[[-12  -9  -4  41]
 [  8 -23  -3   5]] ans = -9

[[-50 -39  27  -5  15  13]
 [-49 -39  47 -17  50  18]] ans = -5

[[ 26  17  44  13  24 -33   1]
 [ 25   7 -16  11  17 -19  12]] ans = 24

[[ 25  17 -32  34  41  -5]
 [ 23  -2 -39  46  30   5]] ans = 34

[[ -4   8   7  -2]
 [-25  44  50  14]] ans = 8

[[  0  -3  10 -55]
 [ -2 -12   2 -12]] ans = -3

[[-32 -42 -18 -33 -42  24]
 [ 16   7 -31  32   5  32]] ans = -33
---
  0    0   -6   37  -50
-21   23  -38    9    1
-14   27    1   32   -1
⇒ 1

 -2   10   -1  -41   -9  -21
-13   -8   14  -41   11   -8
 -2   -3   -3  -41  -12  -16
⇒ -41

 27   -3  -16   30  -35   30
 27    7  -43   18   -5   12
  4   -4   -6   44  -33   28
⇒ 44

  9  -29   42  -21    4
 14  -45  -19   13   20
  8  -28   40  -20    4
⇒ 40

-31   19   26    7   30   32
 18  -11  -14   -1  -18  -15
-40   24   40    3   39   34
⇒ 3

  9   -4   -9  -41   13  -49
-24   30   11   48   -8    2
  9   10    9  -30   24  -51
⇒ -30
---
-17	11	35	37	13
-39	-54	-42	-7	34
-23	13	35	30	3
--> -17, 3

-41	-29	8	-41	-3	-55 --> -41, -55

29	43	3	0 --> 29, 0

15	27	16	20
23	-23	8	52
--> 15, 52

-35	42	19	17	44	0	-1
-45	12	16	11	-21	-23	15
-24	51	2	-41	28	-20	20
--> -35, 20

-41	-3	-37	-28
7	5	41	-13
--> -41, -13
---
[[44, 1, 2, 1, 1, 0, 2],
 [44, 0, 0, -1, 0, -2, 0],
 [44, -2, 0, -1, -38, 1, -1]] Out: 0

[[-24, 6, 23, -5, 50],
 [-52, 35, -8, -9, 37]] Out: 50

[[28, -8, 17, -9, -21, -8, 10],
 [-47, -21, -8, -31, 56, 1, 2]] Out: 10

[[21, 7, -9, -10, -18],
 [30, 27, -10, -40, -21]] Out: -18

[[-5, 29, -32, -20, -44, 12],
 [-4, 1, 45, -1, -39, 37],
 [46, -39, 53, 52, 43, -46]] Out: 37

[[-10, -16, -5, 19, -4],
 [28, 15, -47, 33, 0]] Out: -4

[[-3, -6, 14, 12, -2],
 [3, -45, -2, 36, 8],
 [21, -19, -23, -27, 6]] Out: 8
---
-26	40	-21	-25	52	27	56 -> 27

-13	-19	8	-5	-13	-16	43
-5	7	-41	-55	-46	-8	8
2	-27	5	30	24	41	-32
-> 41

-7	-7	-3	-24	8	-9	-15
56	6	-8	10	-29	-23	16
-18	-19	-11	15	21	23	13
-> 23

14	-7	-17	29	-1	-53 -> -1

-31	-1	3	48
-22	8	50	-24
-> 50

-28	27	-26	47 -> -26

-1	8	-39	45	50	-22 -> 50

7	20	32	31
-29	-30	-10	-45
-> -10
---
(26, 10, 19, 54, 87, 25, 23) gives 25
((2, 5, 9, 4, 5), (1, 4, 6, 2, 2)) gives 2
((119, 172, 179, 46, 203), (82, 31, 34, 126, 9), (30, 36, 135, 20, 52)) gives 20
((17, 20, 10, 2, 28, 19, 27), (28, 26, 0, 19, -8, 9, -29), (29, 47, 1, 26, 17, 9, -17)) gives 9
(1494, 8159, 5738, 5816) gives 5738
(-34, 28, -49, 43) gives -49
(-778, 974, -69, 271, 121) gives 271
((8480, 3687, 2934, 7533), (5956, 7866, 8569, 5198)) gives 8569
(73, 115, 39, 402, 868, 837, 718) gives 837
---
Input:
array([[  -9.028,   39.655,   -6.868,   52.331, -124.116],
       [ 186.272,   51.174,  104.010,   47.273,  133.942]])
Output: -6.868

Input: array([ 0.08,  0.17, -0.15, -0.17,  0.12,  0.04])
Output: -0.17

Input: array([  4.6, -15.7,  -3.9,  16.8,  14.0, -12.1, -12.4])
Output: 14.0

Input: array([11.413, 10.908, 10.681, -9.652])
Output: 10.908

Input: array([  51.495, -105.948,  122.630,   95.689,  -56.456])
Output: 122.630

Input:
array([[ 0.060,  0.039,  0.140,  0.100,  0.025, -0.126],
       [ 0.002,  0.029, -0.049,  0.039,  0.033,  0.201],
       [ 0.003,  0.002,  0.147,  0.117,  0.172,  0.086]])
Output: 0.100

Input: array([-0.069,  0.021, -0.123,  0.006, -0.143,  0.071,  0.134])
Output: -0.143

Input:
array([[-0.16, -0.07, -0.06, -0.16,  0.06],
       [-0.22, -0.10, -0.05,  0.15, -0.10]])
Output: -0.06

Input:
array([[ -70.05,  -84.53,   37.11,  135.45],
       [ -18.68,  -39.47,   72.73,  110.95],
       [   8.08,  221.96, -160.74, -166.77]])
Output: -84.53

Input: array([-11.6,   8.7,  -9.2,  14.8,  -5.3])
Output: -9.2
---
23	27	15	30	-23	-29
-30	-14	44	-7	10	-48
-42	-14	0	47	14	2
-> -14

37	-11	9	-7	-6
35	-19	14	3	6
53	-11	13	-30	-30
-> -19

-5	26	49	5	37	-17	35
5	-1	-10	20	-24	-28	11
-13	-15	-1	-22	6	-8	-3
-> -1

-1	14	5	20
-15	-2	-3	10
26	11	3	-42
-> -2

-32	-34	25	-20	28	15	-28
-16	10	-31	40	-43	-47	-24
-44	-16	-28	23	-41	-33	-21
-> 10

-36	20	-15	-48
34	33	34	8
41	-22	-43	2
-> 33

6	11	-23	1	-1	19
-33	-47	5	-26	-15	18
-17	30	-29	26	-54	26
-> -47
